Small tables with named rows and columns. After each table, cells are looked up by row and column.

mun:
        radome     sov   vuket     fud  mezafit     zis
vef     -23.32   18.52   16.75   -4.93   -21.98   18.08
kar      -9.86    6.35   24.99   -3.54   -13.32   15.72
vetoka  -16.83   -4.85  -15.19  -20.76    -9.57    2.23
nilisa  -30.45   64.34   16.38  -41.68   -11.20  -15.35
nonot    -9.01    0.80  -21.62   21.48   -29.33   -9.49
kuzaz   -36.14  -93.55  -36.67    0.91   -19.47  -71.74
fuz      29.62   26.62  -72.09   43.37   -29.00  -23.11
gor     -10.62  -62.30  -21.65  -33.58     8.20  -20.62
mip     -19.62   29.39   -0.03  -33.03    -7.04  -18.33
ros     -53.30   21.86   30.92   -1.51   -38.41   17.62
fesolu  -11.13  -13.25   -2.62  -17.25    -5.88  -10.92

sov of vef: 18.52
radome of ros: -53.30
sov of mip: 29.39
mezafit of nonot: -29.33
zis of fesolu: -10.92
mezafit of vef: -21.98
zis of nonot: -9.49
vuket of kar: 24.99
fud of vetoka: -20.76
vuket of fesolu: -2.62
fud of gor: -33.58
vuket of vef: 16.75
vuket of fuz: -72.09
fud of fesolu: -17.25
vuket of ros: 30.92
fud of mip: -33.03
radome of mip: -19.62
sov of fesolu: -13.25
radome of vef: -23.32
Which row has the largest sov? nilisa

kavev =
	gimiza	rila
mok	64	20
zeg	55	75
fub	46	55
muga	16	62
gir	66	28
fur	59	56
sak	41	98

What is the gimiza of zeg in kavev?
55
What is the rila of fub in kavev?
55
What is the rila of muga in kavev?
62
What is the gimiza of mok in kavev?
64
What is the rila of fur in kavev?
56
What is the gimiza of sak in kavev?
41
What is the rila of zeg in kavev?
75
What is the gimiza of fur in kavev?
59
What is the gimiza of muga in kavev?
16
What is the rila of gir in kavev?
28

gigoka
columns: bepoden, gov, roboka, diliga, doz, dul
bef: [7387, 2127, 5789, 4843, 5675, 8516]
siful: [8184, 3084, 7334, 4859, 3588, 6767]
vetis: [7699, 8791, 4024, 3581, 3543, 3165]

siful, diliga: 4859
vetis, bepoden: 7699
bef, bepoden: 7387
siful, roboka: 7334
vetis, diliga: 3581
vetis, gov: 8791
bef, doz: 5675
siful, bepoden: 8184
vetis, roboka: 4024
bef, roboka: 5789
vetis, dul: 3165
vetis, doz: 3543
siful, gov: 3084
siful, doz: 3588
Row with the largest bepoden: siful

mig:
,monevo,vogoko,fad,kez,rir,zatu,pes,luseva,razuga,sugoku
buzabi,3510,6586,1660,5811,7182,7631,2441,1392,2122,2512
tav,6267,7588,4413,4387,7401,5319,3510,3149,3879,3076
pedib,4709,4689,4547,4664,3590,3915,5069,4338,4800,4340
fozot,5739,6910,4025,4124,6851,5493,3487,2860,4028,3322
zas,4331,3910,5869,2876,6181,6067,4281,4896,6555,4860
vob,3708,4670,5114,5921,3283,1910,530,4592,4864,8098
raveli,3506,6257,1786,6017,6461,7139,2973,1379,2127,2561
tuvaso,3750,6362,2337,5503,6751,6812,2944,1876,2712,2975
nabo,5614,6875,4473,4364,6743,4882,3569,3418,3874,3446
debeg,6684,5979,3657,3610,5832,5714,3269,3151,4355,3222
nitegig,6298,1449,868,1491,3213,5088,2609,3052,2569,5125
kolidid,3558,5787,2467,6139,5146,5812,3451,2346,3087,3255
zotu,3574,6222,2247,6302,6193,6593,3100,1677,2648,2626

kez of raveli: 6017
zatu of raveli: 7139
luseva of fozot: 2860
pes of pedib: 5069
rir of tuvaso: 6751
razuga of vob: 4864
rir of tav: 7401
kez of zotu: 6302
luseva of pedib: 4338
sugoku of fozot: 3322
vogoko of raveli: 6257
luseva of tuvaso: 1876
fad of tuvaso: 2337
vogoko of fozot: 6910
fad of nitegig: 868
monevo of vob: 3708
vogoko of tuvaso: 6362
fad of raveli: 1786
sugoku of tav: 3076
luseva of nitegig: 3052

vubuz:
|  | gisofo | zopek | sur | noset | sibu | gosib |
|---|---|---|---|---|---|---|
| vere | 55.1 | 71.4 | 21.0 | 19.2 | 46.6 | 62.0 |
| tatobe | 58.1 | 70.0 | 20.9 | 18.1 | 46.8 | 61.6 |
| movuke | 62.0 | 55.4 | 21.9 | 16.5 | 47.1 | 55.4 |
| vuzu | 53.2 | 72.5 | 21.2 | 19.6 | 46.4 | 62.2 |
| sopavaz | 59.8 | 68.5 | 21.4 | 17.4 | 47.2 | 60.7 |
| zezev | 66.7 | 64.3 | 23.0 | 15.7 | 47.3 | 58.4 |
| minazus | 64.3 | 66.2 | 22.0 | 16.1 | 47.1 | 59.4 |
| guvu | 51.7 | 73.8 | 20.9 | 20.8 | 46.6 | 63.4 |
| zik | 55.4 | 75.5 | 21.1 | 22.1 | 46.6 | 63.4 |

movuke, sur => 21.9
vere, sibu => 46.6
sopavaz, noset => 17.4
zik, sibu => 46.6
guvu, sibu => 46.6
zezev, sibu => 47.3
zezev, noset => 15.7
minazus, gisofo => 64.3
vuzu, gisofo => 53.2
movuke, gosib => 55.4
vere, gosib => 62.0
sopavaz, gisofo => 59.8
vuzu, noset => 19.6
zezev, zopek => 64.3
zezev, sur => 23.0
sopavaz, sibu => 47.2
Which row has the largest zopek? zik

tapu =
	dom	gidum	podimor	vunif	lafa	tiza	dok
maf	52.5	57.3	19.2	47.1	52.1	56.2	60.2
lidaban	54.9	54.2	20.4	43.1	48.3	48.8	57.0
mov	28.0	54.9	25.8	31.1	45.7	27.2	56.4
funes	28.7	12.3	38.5	39.9	17.4	35.6	11.8
fumade	30.4	60.7	23.0	36.9	54.3	32.6	65.5
lod	38.1	75.7	45.8	37.0	70.8	40.1	79.6
nomi	57.9	8.1	36.0	51.5	19.1	58.5	8.3
ridefas	60.9	35.6	45.0	50.9	42.1	60.5	31.4

What is the lafa of fumade in tapu?
54.3
What is the lafa of lidaban in tapu?
48.3
What is the lafa of funes in tapu?
17.4
What is the tiza of nomi in tapu?
58.5
What is the podimor of funes in tapu?
38.5
What is the lafa of maf in tapu?
52.1
What is the vunif of ridefas in tapu?
50.9
What is the lafa of nomi in tapu?
19.1
What is the tiza of lod in tapu?
40.1
What is the gidum of mov in tapu?
54.9
Which row has the largest dom? ridefas

